Each row is followed by its class.
[ -40  -25 -339  -57  302   55 -139  302   -9   64 -227  -56 -216 -135
   88 -100  140   10  221 -283  295 -263  -42 -278   17 -204  197 -127
   18 -365 -215   41  169  217  228 -191   35 -438 -230  179  -58 -507] => Fad
[ 397 -371 -362 -145 -350  103  -17  -33  198  293  -69  269 -245 -498
  132 -319  111 -139 -140  138  337 -230  367 -815 -214  -28 -209  -82
 -130 -259  684 -161 -137  302   14  126  208 -324  -81  398 -164  -84] => bukur
[ 323 -448 -365  -79 -465  139   19  -23  201  249 -153  205  -42 -435
  156 -243  -18 -117 -175  221  251 -152  344 -877 -192  105 -274  -22
  -65 -150  728 -103 -150  142  -13  143  238 -442  -30  332 -192  -57] => bukur
[ 361 -420 -378  -51 -351  122   42   29  196  220 -103  215  -66 -441
  205 -301  -12  -79  -88  264  290 -167  355 -885 -213  115 -397  -60
 -104 -201  724  -90 -220   45  -23  169  307 -388  -28  377 -204   -5] => tofe
[ 269 -166  -51  117  -26  191  -64   38  -58  -19 -107  -83 -372 -182
  191  283  207  134  328 -140  121  -85  158  -16   72 -379 -170 -109
  -60 -403 -130  346 -237  -62  257   44  162 -300 -155  314   67 -165] => bukur
[ 352  -99  -71   26   60  120   60  166   42   88 -379  -69 -335 -377
  204  264   56   68  339   -6  261 -142  132 -191  111 -368 -297  -60
  -80 -739  -12  252 -198 -128  415  151  107 -318 -155  437  -27 -227] => pip
[ -79  -20 -345  -57  224   83 -118  283  -52   66 -109  -15 -215  -95
   67  -57  220   -8  252 -318  356 -241  -30 -255   40 -151  251 -161
   11 -347 -327   86  165  245  209 -258   27 -448 -289  203  -47 -523] => Fad
[ -63  -37 -335  -48  243  111  -85  277  -35  100 -196  -23 -165 -146
  127  -45  152  -54  252 -288  337 -206  -56 -266   16 -151  223 -113
  -18 -390 -231   87  169  158  226 -263   20 -508 -280  203  -56 -547] => metud
[-143  -17 -392   74  221  112 -179  346  -84   -2 -150  -86 -201 -100
   24  -31  220   82  253 -374  223 -254  -57 -224  -24 -163  292  -61
    8 -148 -341  215  111  191  242 -185  -44 -408  -89  156  -76 -516] => pip
[ 355 -161  -92   58  -40  121   30  136   68  107 -371 -120 -352 -397
  230  268   85   52  314  -72  303 -143  163 -230   50 -349 -239  -16
  -59 -762  -82  231 -282 -109  395   92   56 -360 -100  395   -7 -310] => metud
[  28   78 -337  -86  315   -5  -72  398   15  144 -258   10 -154 -199
  107  -13  148  -17  184 -243  410 -204  -72 -326   11 -170  115 -102
  -12 -496 -160   48  205  171  288  -87  -90 -458 -216  209  -65 -565] => dadup
[ 324  -81   56  -41   14  133   20  138  -92   45 -352  -67 -261 -298
  236  396  104  151  220  -28  304  -77  124 -192   77 -417 -223  -30
   -3 -701  -26  281 -246 -101  398  274   57 -421 -250  348  -71 -164] => bukur
[ -95   46 -288 -200  240  -29  -55  478   15  150 -400  -76 -193 -225
  131  -43   39   58  246 -355  497 -244  -62 -373  -31 -174  190  -48
   70 -572 -340   47  172  202  296  -77  -45 -544 -321  184 -121 -564] => fide
[ 294 -452 -375 -125 -314   77   41   72  212  218 -213  166  -90 -445
  215 -343  -38 -170 -127  223  236 -195  373 -800 -160  172 -332  -33
  -66 -201  692 -103 -195  142  -11  165  306 -398   51  393 -225  -45] => kal
[ -18   27 -330  -68  350   59  -44  360  -35  104 -313  -41 -230 -202
  112  -90  102   38  228 -274  367 -218  -40 -237   43 -186  143  -60
   23 -444 -198   91  193  243  259 -150   26 -451 -351  246  -53 -539] => Fad
[ 372 -105  -26   -1    1  115   34  143   25   69 -348 -106 -336 -382
  186  309  110  100  297  -57  321 -145  113 -194   51 -389 -249  -51
  -60 -787  -60  247 -260 -113  376  184   66 -367 -118  406    0 -293] => metud
[ 366 -118  -11   -4   32  136   55  119  -12   81 -383  -57 -340 -367
  213  231   89  106  294  -34  296 -142  157 -234   60 -394 -256  -72
  -65 -726   16  238 -277  -87  378  179   70 -392 -133  401  -57 -239] => metud
[-146    3 -352  -82  345   42 -181  442  -18  -36 -155  -87 -272  -69
  135 -149  197   34  250 -364  339 -303  -23 -226  -10 -119  243  -83
   81 -264 -330   74  150  326  186  -36   77 -332 -273  220  -79 -434] => dadup
[ 325  -62   11  -22  -28  139  -47   94 -112   36 -264  -36 -276 -294
  258  325  130  213  212  -36  325  -73  112 -281   63 -527 -222  -64
    1 -618    2  242 -198 -183  387  165   77 -459 -268  284  -91 -233] => kal
[-130  -47 -375  -58  220   31 -180  403  -11  -19 -111  -68 -289  -46
  123 -133  212   22  219 -368  335 -256    1 -186   26 -136  238  -65
  104 -251 -438  113  139  277  173 -140   44 -377 -214  184  -21 -517] => fide
[-108  -27 -314 -129  272   13 -207  409  -19   58 -318 -126 -265 -179
  208 -168   93   28  228 -345  353 -290    9 -322  -21  -68  184  -73
   98 -399 -265   23  123  300  227 -102   54 -456 -266  257  -87 -514] => dadup
[ -36   47 -360  -98  349   18 -136  382  -47  123 -280  -22 -220 -243
   98 -103  180   35  198 -284  377 -259  -49 -346    7 -209  202 -100
   12 -400 -136   76  245  206  279 -199   -1 -494 -225  225  -66 -602] => Fad
[-140   -2 -323  -21  206   85 -204  313  -60   -5 -245  -91 -189 -109
  105 -116  218   81  275 -345  326 -301  -24 -337   25  -78  286 -107
  -11 -337 -351  129   82  269  254 -214  -30 -366 -239  215 -104 -500] => dusif
[-101  -27 -382   33  226   80 -182  308  -44  -11 -188  -60 -308 -132
  125  -95  198   42  202 -312  349 -232   22 -185   83  -94  211  -78
   32 -235 -314  161  205  240  204 -246   41 -400 -263  235   -6 -557] => pip
[ 216 -176  -56  130  -34  181  -53   96  -37  -39 -177 -107 -345 -170
  231  334  209  109  287 -115  197 -121  136 -172   46 -368 -160  -62
  -34 -423  -49  266 -186  -71  319   80  152 -363 -189  295  -93 -214] => fide
[ 245 -148  -36   56  -33  158  -52   83  -64   -4 -191 -107 -345 -200
  182  271  129  164  310 -147  181  -96  118  -72   48 -413 -161  -70
  -47 -429 -169  300 -226 -117  292   38  135 -339 -137  273   16 -170] => metud
[ -61   23 -328  -44  279   48  -70  360  -47   75 -247  -45 -272 -178
  131  -73  138   26  260 -338  391 -196  -10 -220   59 -191  120  -91
   29 -417 -238  112  231  182  243 -218    3 -489 -323  210  -50 -590] => Fad
[ -74   41 -311  -17  175   53 -111  403  -24   64 -226  -97 -229 -178
   63  -60  175  105  273 -345  411 -260  -72 -347   -3 -185  208  -49
    9 -418 -347  135  124  256  275 -149  -86 -397 -198  205  -80 -617] => metud
[ 335 -426 -374 -102 -426  102    3   51  191  236 -154  204 -114 -463
  215 -317  -33 -104 -182  195  264 -150  402 -800 -195  108 -354   -9
  -64 -178  731  -34 -174  117  -37  194  212 -404    4  342 -160  -37] => fide
[ 317  -88   20   37 -100  124   15   78  -35   74 -163  -64 -332 -233
  260  343  131  117  276  -98  206   -7  155  -41   75 -385 -240  -98
  -67 -599 -112  331 -170 -144  314   87   93 -322 -189  253   63 -169] => dusif
[ 210 -188 -103  176   33  226  -90   40  -78  -93 -147 -101 -397 -144
  161  283  242  137  326 -142  182 -134  149   -8  140 -460  -99  -49
  -70 -322 -170  322 -213  -33  302   22  149 -299 -151  320  -15 -203] => fide
[ 360  -37  -92   15  122  105   57  211   25  107 -245  -56 -316 -289
  135  316   89   92  308  -55  231 -171   63 -149   -2 -490 -248  -41
  -61 -683  -76  238 -244 -120  385  174   72 -307  -95  362  -52 -220] => Fad
[ 335 -444 -367 -115 -369  121  -24  -64   94  289  -57  217 -346 -561
   81 -342  197  -97  -84   95  275 -227  419 -757 -173  -34 -120  -63
  -94 -122  632 -115 -161  361   17   -8  230 -363  -16  418 -133  -93] => pip
[ 368 -119 -110   57   73  129   65  163    8  112 -302  -53 -345 -350
  163  272  161   94  323  -32  251 -136  124 -182   22 -403 -237  -44
  -57 -659   -3  255 -285  -92  373  119   67 -357 -104  396  -18 -232] => pip
[ 349 -449 -372 -110 -416  109  -41  -76  166  268  -44  213 -242 -466
  107 -364  162 -125  -93  139  242 -225  389 -805 -214   49 -161 -109
 -107 -162  633 -161 -211  295  -10   23  222 -354   34  371 -142  -71] => pip
[ 363 -402 -361 -156 -402   94   11  -39  171  279 -150  270 -261 -534
  125 -354  120 -104 -135  136  370 -208  404 -801 -132  -76 -197  -51
 -108 -192  721 -141  -94  280   39   82  201 -377  -52  392 -162  -92] => fide
[ 304  -96   39   16  -82  153   17  105 -102   31 -262  -92 -323 -272
  237  352   76  184  199   -3  290  -56  152 -155  134 -419 -237   -4
   15 -641 -111  285 -225 -102  357  209   95 -394 -245  354  -43 -174] => pip
[ 385 -354 -359 -132 -378  128  -41  -64  104  244   15  302 -357 -485
  126 -349  193  -61 -170  156  356 -211  433 -761  -97 -152 -169  -84
  -81 -117  628 -116  -84  361   20   86  251 -332 -114  411 -144  -44] => dadup
[ 276 -140  -28   55    3  184  -88   47  -94  -24 -146  -59 -310 -232
  233  315  193  160  248  -90  212  -95  124 -136   68 -452 -146  -99
  -82 -442  -18  310 -146 -107  299   94  192 -357 -190  283  -13 -195] => bukur
[ 352 -447 -362  -76 -422  129   -7   -4  146  277  -30  229 -165 -442
  174 -316   98 -107 -112  182  213 -172  429 -844 -231   91 -244  -99
  -83 -125  701  -59 -214  188  -28   80  246 -390   35  351 -145   27] => dadup
[-108   16 -304 -174  294  -49 -193  451  -14   86 -236  -93 -239 -180
  167 -109  157  -23  197 -335  365 -258  -30 -266  -49  -90  232  -82
   85 -414 -266  -12  183  282  245 -123    7 -439 -207  203  -54 -505] => tofe
[-121   46 -340 -129  363   16 -208  458  -56  101 -257  -69 -273 -194
  176 -171  176   16  216 -353  306 -297   -2 -329  -71 -124  250  -88
   64 -380 -191   41  177  302  258 -105   31 -433 -247  268 -110 -477] => dusif
[ 319 -395 -353 -132 -322  121   28   58  145  193  -89  215 -168 -430
  176 -288   17  -59  -93  214  395 -225  366 -899 -161  122 -320 -112
 -106 -229  526  -80 -171  216   14  190  300 -415 -130  421 -246  -41] => dadup
[ 235 -125  -27  109  -61  176  -29   91  -51   26 -118 -117 -388 -215
  203  357  138   67  287 -148  185  -73  136   45  110 -366 -145  -94
  -88 -530 -266  355 -194  -68  313   53   63 -357  -90  293   30 -244] => pip
[ 293  -56   -9  -85   56  140    9  182 -165   74 -263  -45 -235 -221
  214  393  117  192  207  -52  247  -91   77 -143   37 -496 -136  -30
   40 -653 -148  311 -264 -109  380  218   73 -398 -212  308  -59 -132] => pip
[ 357 -410 -371  -76 -372   90  -21   50  214  244 -124  185 -143 -455
  206 -283   16  -99 -177  229  243 -202  383 -873 -193   94 -321  -83
  -91 -203  750  -57 -124  128  -12  169  276 -366   51  359 -162  -35] => dusif
[ 378  -76  -89   21   75   93   63  177   -3  117 -314  -22 -289 -357
  148  263   96  111  320  -31  286 -134  126 -239   24 -456 -268  -59
  -97 -725    2  273 -206 -196  412  162   31 -326 -101  364   -5 -169] => fide
[-110  -31 -368 -136  291   27  -82  460   27   96 -362  -62 -183 -192
   91 -132   69   21  265 -361  341 -271  -39 -343  -72 -110  209  -78
   44 -398 -244   76  158  182  242  -73   -3 -488 -202  179  -87 -483] => pip
[ 314 -448 -373  -77 -328  145    9  -48  131  241  -24  230 -259 -482
  145 -379  211 -113  -78  127  277 -208  403 -774 -186   48 -150  -98
 -108 -146  640 -102 -164  341  -15   10  267 -335  -97  395 -142  -41] => kal
[ 374  -93  -78   32   54  111   55  131   66  101 -431  -62 -321 -305
  158  302   59   86  332  -23  272 -150  125 -166  112 -453 -279  -17
  -50 -697  -59  212 -293  -76  440  185   33 -305 -142  428  -36 -202] => bukur
[ 303 -455 -378  -88 -315   87   20   47  211  214 -184  155  -71 -459
  224 -343   31 -171  -73  217  298 -199  339 -835 -204  195 -275  -20
  -90 -245  711 -170 -204  147   -6   85  311 -352  -30  370 -232  -57] => dusif
[-115   78 -355 -144  395   52 -135  427  -68   94 -208    0 -220 -155
  113 -175  110   30  249 -363  283 -250  -71 -270  -46 -216  227  -87
   37 -289 -238   93  236  222  230 -106   46 -436 -279  203  -86 -508] => metud
[ 326 -123  -19  -24  -39  144    4  141  -98  -18 -229  -45 -259 -238
  274  389  159  208  168  -10  348  -85  112 -207   59 -449 -204  -26
   47 -598  -81  305 -267 -152  340  254  112 -434 -240  279  -60 -189] => pip
[ -58   27 -341  -84  314   84 -129  312    3   74 -259   -5 -130  -98
  107 -122   65    5  261 -255  399 -272  -88 -342   61 -190  168 -124
  -43 -436 -267   40  150  169  252 -139  -20 -427 -343  231 -112 -497] => fide
[-132    9 -373  -97  338   20 -197  408  -52   71 -215  -55 -222  -85
  126  -70  159   13  213 -402  293 -247  -34 -209  -54 -179  285  -97
   58 -287 -334  111  205  243  242 -152  -11 -424 -210  138  -31 -479] => bukur
[-102  -44 -360  140  254  122 -226  270  -74  -22  -83  -72 -295 -129
   40 -132  317   89  372 -340  275 -319   25 -369   -9 -124  244 -170
  -63 -172 -300  128   34  296  253 -236  -23 -373 -139  243 -118 -480] => dadup
[ 313  -36   18  -39 -152  134  -62  138  -51   12 -280  -56 -226 -230
  288  310   -3  216  156  -10  330  -65  128 -242  133 -424 -330  -17
   21 -665  -90  261 -233 -164  359  285   31 -395 -275  358  -62 -200] => kal
[ -28   28 -365 -142  390   35 -155  369  -86   89 -286   23 -227 -224
  109 -160  169   28  186 -298  347 -268  -34 -304   -1 -256  188  -79
   17 -337  -83   56  195  215  244 -149   17 -492 -210  265  -93 -560] => bukur
[ 295 -510 -375  -86 -410   72   -5   49  251  204 -266   94  -19 -418
  227 -200  -21 -155 -107  205  189 -177  334 -842 -262  179 -302   28
   -3 -172  759 -172 -228   57   13  126  328 -394   45  314 -218   -3] => tofe
[ 385 -133  -62   27   21  126   15  111   79   98 -402  -82 -273 -331
  193  260    5   87  308  -18  230 -146   97 -235   45 -389 -306  -57
  -80 -696    4  193 -289 -178  360  136  101 -371  -85  385  -37 -256] => metud
[ 247 -142  -41   80  -58  176  -57   95 -105   -2 -162  -73 -341 -230
  231  306  207  120  302  -86  227  -84  148 -104   85 -348 -179  -57
  -43 -489  -97  312 -197  -53  329   56  139 -354 -188  341  -32 -224] => pip
[ 280 -463 -397  -77 -342   98    2   68  197  237 -179  148  -56 -471
  233 -307    2 -141  -82  204  283 -200  369 -879 -235  206 -319  -35
 -109 -249  683  -70 -224  127  -14  132  268 -439   24  366 -229  -74] => fide
[ 312  -87   27  -23  -27  162  -58  120 -115  -43 -211  -55 -275 -182
  246  395  153  212  159  -37  292 -112  100 -211   59 -468 -192  -70
   21 -607  -98  312 -199 -117  342  267  120 -416 -228  309  -56 -201] => bukur
[ -25   46 -337  -65  297   55 -103  306  -47   96 -252    9 -171 -129
   98  -35  173   -5  267 -289  380 -213  -73 -280   56 -205  144 -102
  -22 -433 -191   68  202  146  262 -221  -24 -433 -290  224  -79 -587] => dusif
[ -47  -12 -297  -37  165   63 -180  263  -37   56 -196  -51 -278 -177
  180 -136  127   27  226 -297  396 -213   23 -284  113 -204  159 -108
   27 -385 -263   52  190  176  246 -240   31 -462 -302  208  -53 -586] => Fad
[ 353  -88  -16   35  -17  103   55  133  -13   86 -358  -98 -315 -340
  194  300  113  128  314  -14  309  -89  135 -169   99 -411 -298    0
  -21 -705  -16  231 -272 -118  400  137   62 -374 -169  385  -38 -250] => Fad
[ 319 -452 -372  -97 -342  110   42   33  200  256 -130  177 -107 -477
  217 -281   29 -158  -52  206  298 -200  343 -877 -204  150 -274  -85
 -101 -278  644 -144 -188  153   16   55  335 -418  -45  390 -226  -94] => tofe
[ 332 -455 -381 -102 -343   88   44   29  179  237 -177  166  -65 -445
  183 -315  -39 -119 -109  223  243 -152  354 -813 -214  125 -302   16
  -68 -176  666 -146 -245   83  -17  106  295 -425   17  337 -219  -42] => dusif
[ 350  -41   10  -12  -49  142  -88  137 -109   21 -253  -14 -232 -256
  258  353   82  190  169    7  298 -106  120 -269   67 -461 -272  -72
  -26 -675  -31  300 -216 -165  413  289   22 -420 -208  342  -83 -164] => fide
[ 366  -80  -11   31   38  112   23  146   53   92 -339 -103 -310 -362
  258  277   55  105  320  -24  265 -136  126 -203   39 -351 -295  -77
  -96 -780  -19  270 -256 -117  378  192   76 -327 -151  385    6 -205] => metud
[-140   44 -330    1  288   91 -212  352 -118  -15 -204  -82 -174 -135
   35  -63  232  109  238 -370  249 -291  -72 -317  -38 -133  274  -85
   -6 -232 -245  153  107  245  235 -142  -68 -421 -142  200 -141 -560] => dusif
[ -93   30 -310 -135  282   11 -141  445  -32   99 -253  -61 -268 -180
  156  -75  103   31  246 -373  332 -222  -22 -285   -2 -160  183 -111
   87 -419 -315   70  224  241  255 -112   60 -468 -286  208  -70 -557] => tofe
[ 216 -170   -8   71  -83  124    4  133  -24   -4 -259 -150 -298 -195
  196  308  134  118  355 -143  251  -93  140  -90   59 -322 -208  -27
  -47 -512 -136  287 -248 -124  286   43   54 -378  -32  268   -5 -245] => dadup
[ 429 -160  -38   59    1  113   54   85   34  103 -328  -71 -344 -373
  242  273   43  109  272   38  307 -108  176 -226  120 -429 -304  -79
  -87 -745  -86  278 -263 -183  393  142  130 -361  -91  368   17 -227] => bukur
[ 292  -81   35    4  -61  104   31   93  -62   98 -294 -100 -303 -278
  216  411  122  154  300  -91  288  -26  116  -72  101 -476 -169  -59
  -23 -639 -112  290 -141 -115  399   67  116 -389 -225  244   14 -198] => Fad
[-174  -37 -391  193  346  174 -182  355 -126 -165   56 -100 -333   24
    7  -79  359   92  273 -378  251 -336  -30 -176   -6 -180  273 -121
  -10   -8 -346  235   99  330  156 -111   -3 -367  -86  205 -124 -492] => dadup
[ 281 -110   -7  -21   25  166 -127   88 -128    0 -291  -88 -186 -242
  243  357   63  206  194  -26  187 -114   91 -281   49 -450 -189  -72
   13 -549  -32  267 -245 -209  371  232  146 -428 -221  306  -91 -123] => kal
[ 307 -121  -61   27  -28  194  -57   79 -128  -52 -165  -48 -305 -211
  188  321  189  164  199  -69  222 -121  119 -177   50 -448 -190  -27
   22 -529  -50  295 -248 -144  304  208  102 -347 -215  332  -46 -193] => pip
[ 289 -453 -409  -80 -373   78    0   85  192  227 -192  153 -109 -498
  192 -289   -4 -116 -115  187  229 -180  382 -853 -223  201 -342  -48
  -82 -202  690  -60 -156  134   -3  153  296 -440   42  364 -211  -48] => pip
[ 276  -63  -10  104  -22  165  -67  142  -67  -62 -183  -61 -295 -140
  255  349  101  179  217   26  276  -82  130 -123  153 -399 -283  -37
  -16 -534 -148  337 -162 -114  364  225  110 -327 -262  353  -36 -135] => fide
[ 265 -467 -402 -114 -402   76  -10   25  217  200 -200  119    3 -420
  258 -292  -33 -154 -135  213  270 -162  321 -827 -237  194 -303   39
  -30 -173  763 -136 -203   41  -61  136  311 -415    3  280 -219  -76] => pip
